Here is a tiny trained network, its code and every weight. The questions are about switching its units off for an input and a target symbol, where a switched-off unit gives its printed mean instead of its output.

import numpy as np


def w(rows, s, z=0):
    codes = np.array(rows[::2]) - 128.0
    scale = np.full(codes.shape[1], s)
    scale[-1] = z or s
    return codes * scale


def norm(h):
    return h / np.sqrt((h * h).mean(-1, keepdims=True) + 1e-5)


def f(y):
    return np.maximum(y, 0)


def softmax(a):
    e = np.exp(a - a.max(-1, keepdims=True))
    return e / e.sum(-1, keepdims=True)


def log_softmax(a):
    a = a - a.max(-1, keepdims=True)
    return a - np.log(np.exp(a).sum(-1, keepdims=True))


def net(x, mask):
    ids = ['αβγδζηθλξπω'.index(c) for c in x.split()]
    T = len(ids)
    res = E[ids] + P[:T]
    u = 0
    for l in range(2):
        r = norm(res)
        for j in range(2):
            rows = slice(3 * j, 3 * j + 3)
            q, k, v = (r @ M[l][rows].T for M in (Q, K, V))
            z = softmax(np.where(np.tri(T) > 0, q @ k.T / 3**0.5, -1e9)) @ v
            o = O[l][rows]
            res = res + np.where(mask[u + j], z, o[:, -1]) @ o[:, :-1]
        u += 2
        y = f(norm(res) @ A[l][:, :-1].T + A[l][:, -1])
        res = res + np.where(mask[u : u + 4], y, B[l][:, -1]) @ B[l][:, :-1]
        u += 4
    return log_softmax(norm(res)[-1] @ U[:, :-1].T + U[:, -1])


Q, K, V, O, A, B = {}, {}, {}, {}, {}, {}
E = w([
[97,225,53],'α',
[171,163,146],'β',
[67,144,115],'γ',
[176,166,143],'δ',
[160,112,114],'ζ',
[161,114,112],'η',
[152,131,169],'θ',
[162,149,146],'λ',
[211,7,213],'ξ',
[163,112,113],'π',
[161,111,113],'ω',
],0.018)
P = w([
[108,144,174],'0',
[174,74,51],'1',
[83,159,161],'2',
[210,74,71],'3',
[79,156,156],'4',
[211,80,83],'5',
[76,158,158],'6',
[254,136,103],'7',
[76,156,157],'8',
],0.0083)
Q[0] = w([
[175,110,77],'L0H0',
[100,196,137],'L0H0',
[169,137,124],'L0H0',
[108,4,192],'L0H1',
[172,141,146],'L0H1',
[192,98,26],'L0H1',
],0.025)
K[0] = w([
[168,124,139],'L0H0',
[81,197,84],'L0H0',
[121,125,68],'L0H0',
[93,4,206],'L0H1',
[80,163,170],'L0H1',
[253,144,174],'L0H1',
],0.023)
V[0] = w([
[233,148,143],'L0H0',
[3,69,116],'L0H0',
[29,110,124],'L0H0',
[152,198,136],'L0H1',
[107,156,180],'L0H1',
[174,127,54],'L0H1',
],0.0059)
O[0] = w([
[175,243,204,233],'L0H0',
[50,24,56,3],'L0H0',
[92,40,58,31],'L0H0',
[204,225,113,178],'L0H1',
[158,146,203,158],'L0H1',
[108,133,4,113],'L0H1',
],0.0044,0.0053)
A[0] = w([
[150,68,140,59],'L0N0',
[115,173,68,90],'L0N1',
[47,21,111,58],'L0N2',
[252,73,62,4],'L0N3',
],0.015,0.002)
B[0] = w([
[146,104,96,148],'L0N0',
[80,65,186,157],'L0N1',
[68,61,251,174],'L0N2',
[170,212,60,252],'L0N3',
],0.02,0.0046)
Q[1] = w([
[146,187,75],'L1H0',
[43,177,131],'L1H0',
[25,223,206],'L1H0',
[108,158,253],'L1H1',
[164,142,109],'L1H1',
[156,175,69],'L1H1',
],0.023)
K[1] = w([
[120,182,95],'L1H0',
[72,95,92],'L1H0',
[5,163,134],'L1H0',
[177,49,139],'L1H1',
[149,135,130],'L1H1',
[132,196,90],'L1H1',
],0.029)
V[1] = w([
[213,32,134],'L1H0',
[176,94,130],'L1H0',
[249,110,147],'L1H0',
[150,132,140],'L1H1',
[204,3,110],'L1H1',
[160,139,158],'L1H1',
],0.011)
O[1] = w([
[117,204,152,70],'L1H0',
[109,168,135,128],'L1H0',
[23,159,130,254],'L1H0',
[111,88,99,183],'L1H1',
[151,117,253,41],'L1H1',
[101,63,99,228],'L1H1',
],0.012,0.0048)
A[1] = w([
[133,91,45,233],'L1N0',
[63,99,133,35],'L1N1',
[106,2,119,250],'L1N2',
[202,168,114,47],'L1N3',
],0.022,0.0025)
B[1] = w([
[62,128,50,218],'L1N0',
[106,66,117,173],'L1N1',
[253,184,51,200],'L1N2',
[229,89,177,254],'L1N3',
],0.024,0.0077)
U = w([
[214,145,22,94],'α',
[211,234,169,76],'β',
[215,11,172,98],'γ',
[172,140,183,70],'δ',
[112,127,118,112],'ζ',
[107,130,104,110],'η',
[79,28,166,253],'θ',
[90,243,150,92],'λ',
[112,153,254,226],'ξ',
[103,139,104,125],'π',
[117,129,126,72],'ω',
],0.012,0.0032)

Each question gives the input, a string of symbols that net reads in full, and the target symbol t.
The units are the heads (3 rows each of Q, K, V and O) and the neurons (one row each of A and B). Each row of codes is followed by its name. A weight is (code - 128) times the scale printed after its matrix; where a second scale follows, it is the last column's (O, A, B and U).
mask holds one flag per unit, layer by layer, with each layer's heads first. A switched-off unit (its flag False) gives its mean, the last column of its rows in O or B, instead of its output. The means were averaged over made-up inputs and are rounded, as every weight is.
A unit's drop is (log p(t) with every unit on - log p(t) with that unit switched off) / (log p(t) with every unit on - log p(t) with every unit switched off).
The circuit of an input: a set's keep is (log p(t) with only the set's units on - log p(t) with every unit switched off) / (log p(t) with every unit on - log p(t) with every unit switched off). Starting from all 12 units, units are removed one at a time, each time the one whose removal leaves the highest keep (on an exact tie, the one counted first), for as long as the keep stays at least 0.8.
circuit, biggest first: the units of the circuit, biggest drop first
most important unit: the unit with the biggest drop
which heads matter: for each layer, one digit per head in row order, 1 if its drop is at least 0.15 and else 0, layers parted by /
drop when u is switched off: that unit's drop, to one decimal
input γ ω ξ θ ζ, target ξ: which heads matter	10 / 01
input ξ γ λ, target γ: which heads matter	10 / 00
input θ π θ β ξ γ η β θ, target γ: circuit, biggest first	L0N2, L1N2, L0H0
input β π γ θ θ, target γ: circuit, biggest first	L0H0, L1N2, L0N2
input α ξ θ λ θ θ η, target γ: which heads matter	10 / 11
input ξ β θ θ π, target ξ: circuit, biggest first	L0N3, L0H0, L1H1, L1N3
input θ θ λ θ θ η π γ β, target γ: circuit, biggest first	L0N3, L1N2
input θ ξ λ θ, target β: circuit, biggest first	L1H0, L1N0
input α η θ β λ ξ π, target γ: most important unit	L1H0
input ξ ω θ δ θ, target ξ: circuit, biggest first	L1H1, L1N2
input γ γ β γ η, target γ: circuit, biggest first	L0H0, L0N3, L1N2
input θ β θ, target θ: which heads matter	00 / 01
input θ θ θ θ γ ω θ θ δ, target γ: circuit, biggest first	L0N2, L0H0, L1N2, L0H1
input ξ θ ω β θ γ ζ, target γ: most important unit	L0N3
input θ λ ζ γ ζ, target γ: circuit, biggest first	L0H0, L0N3, L1N2
input θ β λ, target λ: which heads matter	01 / 11
input ξ γ θ ζ θ θ ζ λ β, target γ: circuit, biggest first	L0N2, L1N2, L0H0
input θ λ γ θ λ θ θ θ π, target γ: which heads matter	10 / 10
input θ λ ξ θ ζ ζ β λ ω, target ξ: which heads matter	00 / 01
input α θ λ ξ, target α: most important unit	L0N3
input θ η θ, target θ: which heads matter	01 / 00
input θ θ π γ θ θ θ θ ξ, target ξ: drop when L1N2 is switched off	0.1
input θ θ γ, target γ: drop when L0N2 is switched off	0.8
input π η θ θ λ γ λ, target γ: drop when L1N0 is switched off	0.0
